Below are the code and all the weights of a small trained network. Each question names an input and a target symbol and asks about switching units off, where a switched-off unit gives its printed mean instead of its output.

import numpy as np


def w(rows, s, z=0):
    codes = np.array(rows[::2]) - 128.0
    scale = np.full(codes.shape[1], s)
    scale[-1] = z or s
    return codes * scale


def norm(h):
    return h / np.sqrt((h * h).mean(-1, keepdims=True) + 1e-5)


def f(y):
    return y / 2 * (1 + np.tanh(0.7978845608 * (y + 0.044715 * y**3)))


def softmax(a):
    e = np.exp(a - a.max(-1, keepdims=True))
    return e / e.sum(-1, keepdims=True)


def log_softmax(a):
    a = a - a.max(-1, keepdims=True)
    return a - np.log(np.exp(a).sum(-1, keepdims=True))


def net(x, mask):
    ids = ['ΓΘΛΣαβδεζημπτφψω'.index(c) for c in x.split()]
    T = len(ids)
    res = E[ids] + P[:T]
    r = norm(res)
    for j in range(2):
        rows = slice(2 * j, 2 * j + 2)
        q, k, v = (r @ M[0][rows].T for M in (Q, K, V))
        z = softmax(np.where(np.tri(T) > 0, q @ k.T / 2**0.5, -1e9)) @ v
        o = O[0][rows]
        res = res + np.where(mask[j], z, o[:, -1]) @ o[:, :-1]
    y = f(norm(res) @ A[0][:, :-1].T + A[0][:, -1])
    res = res + np.where(mask[2:6], y, B[0][:, -1]) @ B[0][:, :-1]
    return log_softmax(norm(res)[-1] @ U[:, :-1].T + U[:, -1])


Q, K, V, O, A, B = {}, {}, {}, {}, {}, {}
E = w([
[112,48,104,92,200,98],'Γ',
[55,111,222,163,104,198],'Θ',
[173,116,214,195,189,208],'Λ',
[117,137,169,127,44,44],'Σ',
[10,90,160,54,162,210],'α',
[174,208,188,74,73,139],'β',
[80,189,149,205,21,89],'δ',
[115,168,173,225,94,101],'ε',
[190,231,192,202,74,230],'ζ',
[5,54,126,209,112,54],'η',
[96,177,199,130,106,9],'μ',
[139,182,206,205,199,188],'π',
[62,181,134,67,57,100],'τ',
[33,230,124,215,69,131],'φ',
[161,199,234,184,203,149],'ψ',
[149,210,207,169,172,180],'ω',
],0.015)
P = w([
[76,82,254,40,73,90],'0',
[77,80,180,69,106,77],'1',
[102,93,124,102,128,97],'2',
[160,118,83,121,121,122],'3',
[208,123,29,148,113,148],'4',
[245,132,5,184,99,167],'5',
],0.0068)
Q[0] = w([
[104,127,199,127,4,165],'h1',
[173,91,178,185,184,152],'h1',
[148,128,112,142,255,153],'h2',
[158,142,108,123,246,136],'h2',
],0.0098)
K[0] = w([
[191,187,16,147,166,107],'h1',
[98,10,97,118,45,212],'h1',
[142,13,229,127,166,93],'h2',
[116,155,235,156,133,109],'h2',
],0.012)
V[0] = w([
[55,75,127,69,55,168],'h1',
[73,84,131,192,96,166],'h1',
[182,138,240,188,187,125],'h2',
[70,201,142,144,196,255],'h2',
],0.01)
O[0] = w([
[207,196,34,144,120,166,247],'h1',
[157,117,132,90,93,225,255],'h1',
[103,114,212,253,82,226,207],'h2',
[85,221,111,104,77,157,219],'h2',
],0.012,0.0044)
A[0] = w([
[8,125,174,35,187,199,131],'n1',
[104,68,216,85,78,177,92],'n2',
[196,141,165,77,186,65,3],'n3',
[18,203,143,35,2,113,133],'n4',
],0.008,0.0053)
B[0] = w([
[195,58,254,134,62,61,163],'n1',
[157,131,35,67,163,16,173],'n2',
[160,200,78,221,105,34,129],'n3',
[72,100,88,161,214,98,254],'n4',
],0.01,0.0076)
U = w([
[157,206,173,119,96,226,226],'Γ',
[169,149,146,164,171,166,91],'Θ',
[154,28,60,165,179,182,117],'Λ',
[79,104,150,108,154,73,106],'Σ',
[87,100,167,113,150,135,48],'α',
[52,229,22,77,128,115,129],'β',
[206,162,69,141,9,66,62],'δ',
[53,53,97,32,123,123,106],'ε',
[102,96,120,132,138,100,167],'ζ',
[219,70,129,28,92,155,86],'η',
[253,75,134,152,188,74,3],'μ',
[138,205,191,123,129,66,112],'π',
[118,97,128,129,113,107,67],'τ',
[91,104,126,187,146,91,61],'φ',
[189,189,60,5,130,70,154],'ψ',
[128,113,167,134,125,82,234],'ω',
],0.013,0.0041)

Each question gives the input, a string of symbols that net reads in full, and the target symbol t.
The units are the heads (2 rows each of Q, K, V and O) and the neurons (one row each of A and B). Each row of codes is followed by its name. A weight is (code - 128) times the scale printed after its matrix; where a second scale follows, it is the last column's (O, A, B and U).
mask holds one flag per unit, heads first, then neurons. A switched-off unit (its flag False) gives its mean, the last column of its rows in O or B, instead of its output. The means were averaged over made-up inputs and are rounded, as every weight is.
A unit's drop is (log p(t) with every unit on - log p(t) with that unit switched off) / (log p(t) with every unit on - log p(t) with every unit switched off).
The circuit of an input: a set's keep is (log p(t) with only the set's units on - log p(t) with every unit switched off) / (log p(t) with every unit on - log p(t) with every unit switched off). Starting from all 6 units, units are removed one at a time, each time the one whose removal leaves the highest keep (on an exact tie, the one counted first), for as long as the keep stays at least 0.8.
circuit, biggest first: the units of the circuit, biggest drop first
top k neurons: the k neurons with the biggest drops, biggest first
heads that matter: for each layer, one digit per head in row order, 1 if its drop is at least 0.15 and else 0, layers parted by /
drop of u: that unit's drop, to one decimal
input ζ φ η β, target β: circuit, biggest first : (n1, h1)
input Θ Θ Σ Θ, target Λ: heads that matter : 11
input τ Θ Θ α, target Γ: circuit, biggest first : (h1, n2)
input φ φ δ ε δ α, target η: heads that matter : 00
input Θ Θ α φ Λ δ, target β: heads that matter : 01
input Σ Λ ζ Θ δ Θ, target η: heads that matter : 11
input δ α π Θ Γ, target Γ: circuit, biggest first : (h2)
input Σ ψ δ Σ Θ, target Λ: heads that matter : 01
input Θ Λ β, target π: heads that matter : 11
input Θ Θ φ Θ, target ε: circuit, biggest first : (h2, n4, n1, h1)
input δ φ δ φ δ, target β: circuit, biggest first : (h2, n4)
input φ Θ Λ, target Γ: heads that matter : 00
input φ β Σ, target β: heads that matter : 01
input τ Θ ε δ τ Θ, target ψ: circuit, biggest first : (h2)
input τ δ Θ, target η: circuit, biggest first : (h2, n4)
input Θ δ Θ φ φ β, target β: heads that matter : 11
input Θ Γ Θ δ Θ ε, target Γ: heads that matter : 10
input β τ β, target ψ: top 2 neurons : (n1, n4)
input Θ ζ φ φ φ Θ, target ε: top 2 neurons : (n4, n1)
input μ β φ Θ μ, target β: circuit, biggest first : (n1)
input Θ Θ ε Θ Γ, target Γ: drop of n4 : 0.1
input Θ Θ δ Θ α, target Γ: drop of n1 : 0.1
